Below are the code and all the weights of a small trained network. Each question names an input and a class and asks about switching units off, where a switched-off unit gives its printed mean instead of its output.

import numpy as np


def w(rows, s, z=0):
    codes = np.array(rows[::2]) - 128.0
    scale = np.full(codes.shape[1], s)
    scale[-1] = z or s
    return codes * scale


def f(y):
    return y / 2 * (1 + np.tanh(0.7978845608 * (y + 0.044715 * y**3)))


def log_softmax(a):
    a = a - a.max(-1, keepdims=True)
    return a - np.log(np.exp(a).sum(-1, keepdims=True))


def net(x, mask):
    res = np.array(x, float).reshape(1, 5) / 4 @ E
    y = f(res @ A[0][:, :-1].T + A[0][:, -1])
    res = res + np.where(mask, y, B[0][:, -1]) @ B[0][:, :-1]
    return log_softmax(res[-1] @ U[:, :-1].T + U[:, -1])


A, B = {}, {}
E = w([
[128,128,128],'x0',
[128,128,128],'x1',
[23,174,132],'x2',
[126,124,250],'x3',
[166,243,127],'x4',
],0.016)
A[0] = w([
[154,59,127,213],'n0',
[129,177,99,154],'n1',
[175,139,119,106],'n2',
[40,134,126,192],'n3',
[155,53,120,211],'n4',
[97,188,118,92],'n5',
[190,161,138,84],'n6',
[166,154,98,253],'n7',
[134,129,252,187],'n8',
[161,140,130,113],'n9',
[96,200,152,95],'n10',
[77,94,148,56],'n11',
[141,130,91,149],'n12',
[110,162,121,140],'n13',
[91,189,125,55],'n14',
[89,107,81,215],'n15',
[137,83,185,107],'n16',
[190,151,129,172],'n17',
[41,96,122,131],'n18',
[108,138,74,159],'n19',
],0.023,0.0071)
B[0] = w([
[162,6,73,197],'n0',
[154,126,102,184],'n1',
[156,175,135,161],'n2',
[28,98,153,221],'n3',
[149,57,77,203],'n4',
[181,75,77,187],'n5',
[129,190,171,182],'n6',
[148,171,68,192],'n7',
[177,126,255,253],'n8',
[119,185,141,151],'n9',
[214,25,152,204],'n10',
[72,137,189,173],'n11',
[139,192,92,163],'n12',
[171,63,74,165],'n13',
[165,44,110,185],'n14',
[21,186,60,201],'n15',
[159,98,197,182],'n16',
[170,251,132,187],'n17',
[30,186,155,212],'n18',
[86,137,102,189],'n19',
],0.0096,0.024)
U = w([
[128,51,4,156],'0',
[165,26,188,150],'1',
[15,160,110,163],'2',
[41,136,244,2],'3',
[134,221,84,62],'4',
[149,201,212,225],'5',
],0.013,0.0051)

Each question gives the input, the list of numbers given to net, and the class t.
The units are the neurons (one row each of A and B). Each row of codes is followed by its name. A weight is (code - 128) times the scale printed after its matrix; where a second scale follows, it is the last column's (A, B and U).
mask holds one flag per neuron, in row order. A switched-off neuron (its flag False) gives its mean, the last column of its row in B, instead of its output. The means were averaged over made-up inputs and are rounded, as every weight is.
A unit's drop is (log p(t) with every unit on - log p(t) with that unit switched off) / (log p(t) with every unit on - log p(t) with every unit switched off).
The circuit of an input: a set's keep is (log p(t) with only the set's units on - log p(t) with every unit switched off) / (log p(t) with every unit on - log p(t) with every unit switched off). Starting from the 12 units with the biggest drops (on a tie, the unit counted first), units are removed one at a time, each time the one whose removal leaves the highest keep (on an exact tie, the one counted first), for as long as the keep stays at least 0.8.
units of the circuit, in order: the units of the circuit, biggest drop first
most important unit: the unit with the biggest drop
k most important neurons: the k neurons with the biggest drops, biggest first
drop when u is switched off: that unit's drop, to one decimal
input [5,-8,-2,-1,-2], class 0: units of the circuit, in order => [n8]
input [1,-8,0,4,2], class 5: units of the circuit, in order => [n0; n3]
input [1,2,-3,0,-7], class 0: 2 most important neurons => [n8; n4]
input [-6,-1,-8,0,-1], class 0: 3 most important neurons => [n8; n0; n4]
input [3,5,1,-7,-2], class 2: 2 most important neurons => [n15; n10]
input [8,5,-8,-4,0], class 0: 2 most important neurons => [n0; n4]
input [5,5,7,7,1], class 1: 2 most important neurons => [n10; n14]
input [-4,3,6,1,8], class 1: 2 most important neurons => [n10; n15]
input [6,1,6,0,-8], class 2: 2 most important neurons => [n8; n15]
input [-3,3,1,-4,-6], class 2: 3 most important neurons => [n18; n15; n10]
input [5,6,8,0,-5], class 2: 2 most important neurons => [n8; n15]
input [5,4,3,0,8], class 0: drop when n8 is switched off => 0.5
input [1,5,-4,-4,1], class 4: drop when n17 is switched off => 0.1
input [1,1,1,4,6], class 1: drop when n15 is switched off => 0.1
input [7,-1,5,0,-6], class 2: most important unit => n8
